Below are the code and all the weights of a small trained network. Each question names an input and a class and asks about switching units off, where a switched-off unit gives its printed mean instead of its output.

import numpy as np


def w(rows, s, z=0):
    codes = np.array(rows[::2]) - 128.0
    scale = np.full(codes.shape[1], s)
    scale[-1] = z or s
    return codes * scale


def norm(h):
    return h / np.sqrt((h * h).mean(-1, keepdims=True) + 1e-5)


def f(y):
    return np.maximum(y, 0)


def log_softmax(a):
    a = a - a.max(-1, keepdims=True)
    return a - np.log(np.exp(a).sum(-1, keepdims=True))


def net(x, mask):
    res = np.array(x, float).reshape(1, 2) / 4 @ E
    u = 0
    for l in range(4):
        y = f(norm(res) @ A[l][:, :-1].T + A[l][:, -1])
        res = res + np.where(mask[u : u + 6], y, B[l][:, -1]) @ B[l][:, :-1]
        u += 6
    return log_softmax(norm(res)[-1] @ U[:, :-1].T + U[:, -1])


A, B = {}, {}
E = w([
[173,16,126,252,184,105,130],'x0',
[180,126,79,217,208,142,32],'x1',
],0.0048)
A[0] = w([
[199,32,59,140,170,111,79,160],'0.n0',
[7,43,150,47,101,80,209,74],'0.n1',
[32,176,20,19,165,134,157,161],'0.n2',
[151,64,133,110,78,97,217,54],'0.n3',
[135,56,179,127,253,175,172,87],'0.n4',
[61,201,125,112,95,193,189,253],'0.n5',
],0.0039,0.0022)
B[0] = w([
[132,143,66,210,66,96,81,232],'0.n0',
[185,156,213,254,162,126,166,240],'0.n1',
[100,32,97,201,92,118,67,243],'0.n2',
[146,204,166,218,215,153,238,188],'0.n3',
[66,124,29,177,82,149,111,183],'0.n4',
[197,81,87,197,123,198,184,255],'0.n5',
],0.0034,0.0041)
A[1] = w([
[83,216,109,34,59,133,92,44],'1.n0',
[184,186,68,112,119,152,112,84],'1.n1',
[54,180,75,70,65,148,98,4],'1.n2',
[213,62,202,167,157,8,164,182],'1.n3',
[193,123,67,255,81,137,143,201],'1.n4',
[193,25,139,174,145,142,206,171],'1.n5',
],0.0052,0.0019)
B[1] = w([
[127,55,2,186,190,47,79,161],'1.n0',
[113,58,103,66,155,119,121,154],'1.n1',
[78,24,53,154,147,39,93,156],'1.n2',
[21,141,113,47,54,114,135,188],'1.n3',
[218,60,138,67,197,116,90,255],'1.n4',
[124,150,75,38,152,132,63,205],'1.n5',
],0.0051,0.0087)
A[2] = w([
[197,121,118,217,169,161,135,107],'2.n0',
[98,157,188,84,28,138,208,51],'2.n1',
[132,190,3,131,75,87,124,88],'2.n2',
[168,172,86,133,213,160,79,89],'2.n3',
[140,192,106,157,112,105,132,3],'2.n4',
[184,157,110,167,188,115,17,144],'2.n5',
],0.0052,0.0015)
B[2] = w([
[47,172,100,37,58,125,213,169],'2.n0',
[34,176,187,165,38,170,173,178],'2.n1',
[162,61,45,101,253,57,61,168],'2.n2',
[129,164,170,181,71,148,167,206],'2.n3',
[108,131,153,56,97,96,115,128],'2.n4',
[73,155,212,87,112,174,194,254],'2.n5',
],0.0048,0.0058)
A[3] = w([
[227,173,137,97,174,171,15,119],'3.n0',
[84,189,174,123,17,90,222,95],'3.n1',
[228,205,168,221,64,150,66,3],'3.n2',
[158,217,133,237,108,1,150,3],'3.n3',
[133,175,141,207,243,184,75,194],'3.n4',
[132,233,90,138,179,233,18,140],'3.n5',
],0.0045,0.0029)
B[3] = w([
[113,209,147,132,140,160,193,252],'3.n0',
[88,156,252,138,39,138,184,227],'3.n1',
[99,71,145,79,123,126,132,129],'3.n2',
[55,144,100,115,157,131,136,128],'3.n3',
[45,193,127,74,54,33,149,207],'3.n4',
[78,238,196,202,3,115,174,201],'3.n5',
],0.0063,0.0032)
U = w([
[45,188,191,133,75,108,175,253],'0',
[106,2,55,76,197,71,27,218],'1',
[159,94,179,35,165,186,126,111],'2',
[204,82,164,209,158,168,56,3],'3',
],0.0061,0.0029)

Each question gives the input, the list of numbers given to net, and the class t.
The units are the neurons (one row each of A and B). Each row of codes is followed by its name. A weight is (code - 128) times the scale printed after its matrix; where a second scale follows, it is the last column's (A, B and U).
mask holds one flag per neuron, layer by layer. A switched-off neuron (its flag False) gives its mean, the last column of its row in B, instead of its output. The means were averaged over made-up inputs and are rounded, as every weight is.
A unit's drop is (log p(t) with every unit on - log p(t) with that unit switched off) / (log p(t) with every unit on - log p(t) with every unit switched off).
unit that matters most: the unit with the biggest drop
top k neurons: the k neurons with the biggest drops, biggest first
top k neurons in layer l: the k neurons of layer l with the biggest drops, biggest first
input [-8,6], class 1: unit that matters most => 1.n2
input [3,2], class 2: top 2 neurons in layer 0 => [0.n2 0.n5]
input [-6,-5], class 1: top 4 neurons => [1.n0 2.n2 1.n2 1.n3]
input [2,2], class 2: top 3 neurons => [1.n4 1.n0 1.n2]
input [0,-3], class 2: top 3 neurons => [0.n5 1.n5 1.n2]
input [1,3], class 2: top 4 neurons => [2.n0 1.n5 2.n5 3.n5]
input [-2,3], class 2: top 2 neurons => [1.n5 2.n5]
input [3,-2], class 2: top 2 neurons => [1.n4 1.n2]
input [0,3], class 2: top 2 neurons in layer 1 => [1.n5 1.n4]
input [-3,2], class 2: top 2 neurons => [0.n5 0.n2]
input [1,-2], class 2: top 2 neurons in layer 1 => [1.n5 1.n3]
input [1,2], class 2: top 2 neurons in layer 1 => [1.n4 1.n5]
input [5,6], class 0: top 2 neurons in layer 1 => [1.n2 1.n0]
input [-8,-4], class 1: unit that matters most => 1.n0
input [-1,2], class 2: top 2 neurons in layer 1 => [1.n5 1.n1]
input [7,-5], class 1: top 2 neurons in layer 1 => [1.n3 1.n5]
